Below is a small trained network, with its code and all its weights. Each question gives an input and a target symbol and asks what happens when units are switched off, that is, made to give their printed mean instead of their output.

import numpy as np


def w(rows, s, z=0):
    codes = np.array(rows[::2]) - 128.0
    scale = np.full(codes.shape[1], s)
    scale[-1] = z or s
    return codes * scale


def f(y):
    return y / 2 * (1 + np.tanh(0.7978845608 * (y + 0.044715 * y**3)))


def softmax(a):
    e = np.exp(a - a.max(-1, keepdims=True))
    return e / e.sum(-1, keepdims=True)


def log_softmax(a):
    a = a - a.max(-1, keepdims=True)
    return a - np.log(np.exp(a).sum(-1, keepdims=True))


def net(x, mask):
    ids = ['βγδζηλμστφψω'.index(c) for c in x.split()]
    T = len(ids)
    res = E[ids] + P[:T]
    r = res
    for j in range(2):
        rows = slice(2 * j, 2 * j + 2)
        q, k, v = (r @ M[0][rows].T for M in (Q, K, V))
        z = softmax(np.where(np.tri(T) > 0, q @ k.T / 2**0.5, -1e9)) @ v
        o = O[0][rows]
        res = res + np.where(mask[j], z, o[:, -1]) @ o[:, :-1]
    y = f(res @ A[0][:, :-1].T + A[0][:, -1])
    res = res + np.where(mask[2:6], y, B[0][:, -1]) @ B[0][:, :-1]
    return log_softmax(res[-1] @ U[:, :-1].T + U[:, -1])


Q, K, V, O, A, B = {}, {}, {}, {}, {}, {}
E = w([
[165,146,248],'β',
[168,84,120],'γ',
[191,49,66],'δ',
[150,101,137],'ζ',
[100,41,122],'η',
[43,54,151],'λ',
[203,105,138],'μ',
[208,134,168],'σ',
[173,134,122],'τ',
[105,87,215],'φ',
[27,56,189],'ψ',
[222,148,208],'ω',
],0.015)
P = w([
[197,1,163],'0',
[55,120,200],'1',
[89,117,205],'2',
[86,121,179],'3',
[95,109,182],'4',
[144,125,184],'5',
[135,105,183],'6',
[144,120,194],'7',
[145,104,199],'8',
],0.0098)
Q[0] = w([
[172,115,175],'H0',
[135,62,122],'H0',
[105,130,93],'H1',
[144,86,252],'H1',
],0.015)
K[0] = w([
[207,61,170],'H0',
[245,55,121],'H0',
[105,157,99],'H1',
[174,22,139],'H1',
],0.012)
V[0] = w([
[52,128,1],'H0',
[240,35,110],'H0',
[216,175,134],'H1',
[99,83,244],'H1',
],0.012)
O[0] = w([
[199,160,254,1],'H0',
[55,233,171,212],'H0',
[70,137,7,133],'H1',
[160,23,152,222],'H1',
],0.0093,0.023)
A[0] = w([
[66,254,24,30],'N0',
[167,175,154,75],'N1',
[5,113,208,254],'N2',
[243,63,160,97],'N3',
],0.0083,0.0072)
B[0] = w([
[97,98,210,157],'N0',
[10,108,193,125],'N1',
[202,161,111,252],'N2',
[53,86,68,134],'N3',
],0.011,0.024)
U = w([
[148,137,54,218],'β',
[162,193,124,88],'γ',
[130,166,197,39],'δ',
[192,190,99,43],'ζ',
[254,149,163,254],'η',
[155,78,209,44],'λ',
[92,148,189,121],'μ',
[86,111,199,43],'σ',
[140,154,150,192],'τ',
[202,95,145,34],'φ',
[132,37,218,14],'ψ',
[39,86,206,67],'ω',
],0.0087,0.0034)

Each question gives the input, a string of symbols that net reads in full, and the target symbol t.
The units are the heads (2 rows each of Q, K, V and O) and the neurons (one row each of A and B). Each row of codes is followed by its name. A weight is (code - 128) times the scale printed after its matrix; where a second scale follows, it is the last column's (O, A, B and U).
mask holds one flag per unit, heads first, then neurons. A switched-off unit (its flag False) gives its mean, the last column of its rows in O or B, instead of its output. The means were averaged over made-up inputs and are rounded, as every weight is.
A unit's drop is (log p(t) with every unit on - log p(t) with that unit switched off) / (log p(t) with every unit on - log p(t) with every unit switched off).
The circuit of an input: a set's keep is (log p(t) with only the set's units on - log p(t) with every unit switched off) / (log p(t) with every unit on - log p(t) with every unit switched off). Starting from all 6 units, units are removed one at a time, each time the one whose removal leaves the highest keep (on an exact tie, the one counted first), for as long as the keep stays at least 0.8.
units of the circuit, in order: the units of the circuit, biggest drop first
unit that matters most: the unit with the biggest drop
top k neurons: the k neurons with the biggest drops, biggest first
heads that matter: for each layer, one digit per head in row order, 1 if its drop is at least 0.15 and else 0, layers parted by /
drop of u: that unit's drop, to one decimal
input ψ γ γ σ ω β β, target ψ: units of the circuit, in order : (H1; N3)
input ω ω ζ, target ω: units of the circuit, in order : (N0; H1; H0)
input η λ ψ, target η: units of the circuit, in order : (N2; H0)
input ω μ η λ ω η, target ω: units of the circuit, in order : (N0; H0)
input ψ β ω η, target ψ: unit that matters most : H1
input ω η β τ β β η δ, target ω: units of the circuit, in order : (N0; H0; N2)
input η ω σ η γ ζ, target η: units of the circuit, in order : (H0; H1)
input η β η β η β β, target η: heads that matter : 01
input β δ φ η λ η β β ψ, target β: units of the circuit, in order : (N0; N2)
input ψ β φ τ τ, target ψ: units of the circuit, in order : (H0; N2)
input ω β ψ ψ β β ζ, target ω: units of the circuit, in order : (N0; H0; H1)
input β η φ ψ η β β ω λ, target β: units of the circuit, in order : (H0; N0)
input β β μ β, target β: units of the circuit, in order : (H0; H1)
input η ω ψ η δ β σ β η, target η: units of the circuit, in order : (H0; H1; N2)
input ω β ψ μ, target ω: unit that matters most : N0
input β β β σ β μ β β φ, target β: units of the circuit, in order : (H0; N0)
input η μ ω, target η: top 2 neurons : (N0; N3)
input ψ ψ ψ ζ β γ, target ψ: top 2 neurons : (N2; N3)
input ψ ω β η η μ β ψ ω, target ψ: top 2 neurons : (N2; N3)
input β ψ β β β ω, target β: unit that matters most : H0
input δ η β η β σ φ, target δ: top 2 neurons : (N0; N2)
input η ψ φ, target η: drop of H1 : 0.1
input β φ η β, target β: drop of N0 : 0.3
input ψ σ τ, target ψ: drop of N0 : -0.1
